Below is a small trained network, with its code and all its weights. Each question gives an input and a class and asks what happens when units are switched off, that is, made to give their printed mean instead of their output.

import numpy as np


def w(rows, s, z=0):
    codes = np.array(rows[::2]) - 128.0
    scale = np.full(codes.shape[1], s)
    scale[-1] = z or s
    return codes * scale


def f(y):
    return np.maximum(y, 0)


def log_softmax(a):
    a = a - a.max(-1, keepdims=True)
    return a - np.log(np.exp(a).sum(-1, keepdims=True))


def net(x, mask):
    res = np.array(x, float).reshape(1, 6) / 4 @ E
    y = f(res @ A[0][:, :-1].T + A[0][:, -1])
    res = res + np.where(mask, y, B[0][:, -1]) @ B[0][:, :-1]
    return log_softmax(res[-1] @ U[:, :-1].T + U[:, -1])


A, B = {}, {}
E = w([
[66,143,117,116],'x0',
[80,100,137,107],'x1',
[126,70,50,176],'x2',
[196,166,60,61],'x3',
[93,106,48,130],'x4',
[119,2,145,93],'x5',
],0.0089)
A[0] = w([
[168,122,233,179,163],'neuron 1',
[52,147,168,142,164],'neuron 2',
[112,164,203,169,195],'neuron 3',
[107,119,185,1,245],'neuron 4',
[194,84,250,145,172],'neuron 5',
[168,110,128,34,234],'neuron 6',
[178,97,75,123,96],'neuron 7',
[156,158,156,78,208],'neuron 8',
[120,177,39,145,101],'neuron 9',
[88,31,127,169,164],'neuron 10',
[51,58,133,171,131],'neuron 11',
[16,142,173,133,171],'neuron 12',
[135,196,139,38,123],'neuron 13',
[182,175,43,136,196],'neuron 14',
[152,82,119,87,253],'neuron 15',
[157,155,215,165,84],'neuron 16',
[114,52,131,187,211],'neuron 17',
],0.0094,0.0047)
B[0] = w([
[123,216,115,34,224],'neuron 1',
[204,124,188,113,199],'neuron 2',
[181,188,175,46,224],'neuron 3',
[65,103,214,179,251],'neuron 4',
[87,184,100,74,238],'neuron 5',
[50,121,148,144,228],'neuron 6',
[139,159,137,140,174],'neuron 7',
[67,97,201,163,215],'neuron 8',
[77,106,102,122,206],'neuron 9',
[112,14,153,170,225],'neuron 10',
[130,92,151,171,215],'neuron 11',
[246,63,255,155,222],'neuron 12',
[81,36,121,131,213],'neuron 13',
[74,137,127,116,254],'neuron 14',
[45,152,152,107,216],'neuron 15',
[71,210,132,46,195],'neuron 16',
[163,89,173,153,221],'neuron 17',
],0.0069,0.0075)
U = w([
[200,88,171,184,161],'0',
[52,81,183,152,173],'1',
[186,75,138,198,38],'2',
[237,128,103,112,3],'3',
[105,170,18,99,163],'4',
[199,69,113,106,69],'5',
[179,230,150,73,150],'6',
[181,147,254,135,179],'7',
],0.0091,0.0079)

Each question gives the input, the list of numbers given to net, and the class t.
The units are the neurons (one row each of A and B). Each row of codes is followed by its name. A weight is (code - 128) times the scale printed after its matrix; where a second scale follows, it is the last column's (A, B and U).
mask holds one flag per neuron, in row order. A switched-off neuron (its flag False) gives its mean, the last column of its row in B, instead of its output. The means were averaged over made-up inputs and are rounded, as every weight is.
A unit's drop is (log p(t) with every unit on - log p(t) with that unit switched off) / (log p(t) with every unit on - log p(t) with every unit switched off).
The circuit of an input: a set's keep is (log p(t) with only the set's units on - log p(t) with every unit switched off) / (log p(t) with every unit on - log p(t) with every unit switched off). Starting from the 12 units with the biggest drops (on a tie, the unit counted first), units are removed one at a time, each time the one whose removal leaves the highest keep (on an exact tie, the one counted first), for as long as the keep stays at least 0.8.
units of the circuit, in order: the units of the circuit, biggest drop first
k most important neurons: the k neurons with the biggest drops, biggest first
drop of u: that unit's drop, to one decimal
input [1,1,-2,-5,5,3], class 7: units of the circuit, in order -> neuron 12; neuron 2
input [-2,-8,-7,4,-7,6], class 1: units of the circuit, in order -> neuron 6; neuron 13; neuron 12
input [1,2,1,5,4,-2], class 4: 3 most important neurons -> neuron 12; neuron 4; neuron 10
input [1,5,-7,-3,1,4], class 7: units of the circuit, in order -> neuron 12; neuron 2
input [-2,-5,0,-8,-1,-6], class 6: most important neuron -> neuron 1
input [-5,8,-2,2,8,-7], class 4: 2 most important neurons -> neuron 4; neuron 12
input [0,5,-1,7,-2,-8], class 4: 3 most important neurons -> neuron 12; neuron 10; neuron 17
input [-8,1,7,5,1,-1], class 4: 2 most important neurons -> neuron 12; neuron 4
input [0,0,-3,3,-7,4], class 1: drop of neuron 1 -> -0.1
input [7,6,5,-4,1,1], class 0: drop of neuron 16 -> 0.0
input [-8,-2,4,6,-8,6], class 1: drop of neuron 12 -> 0.2
input [3,7,3,-7,-4,2], class 7: drop of neuron 12 -> 0.2
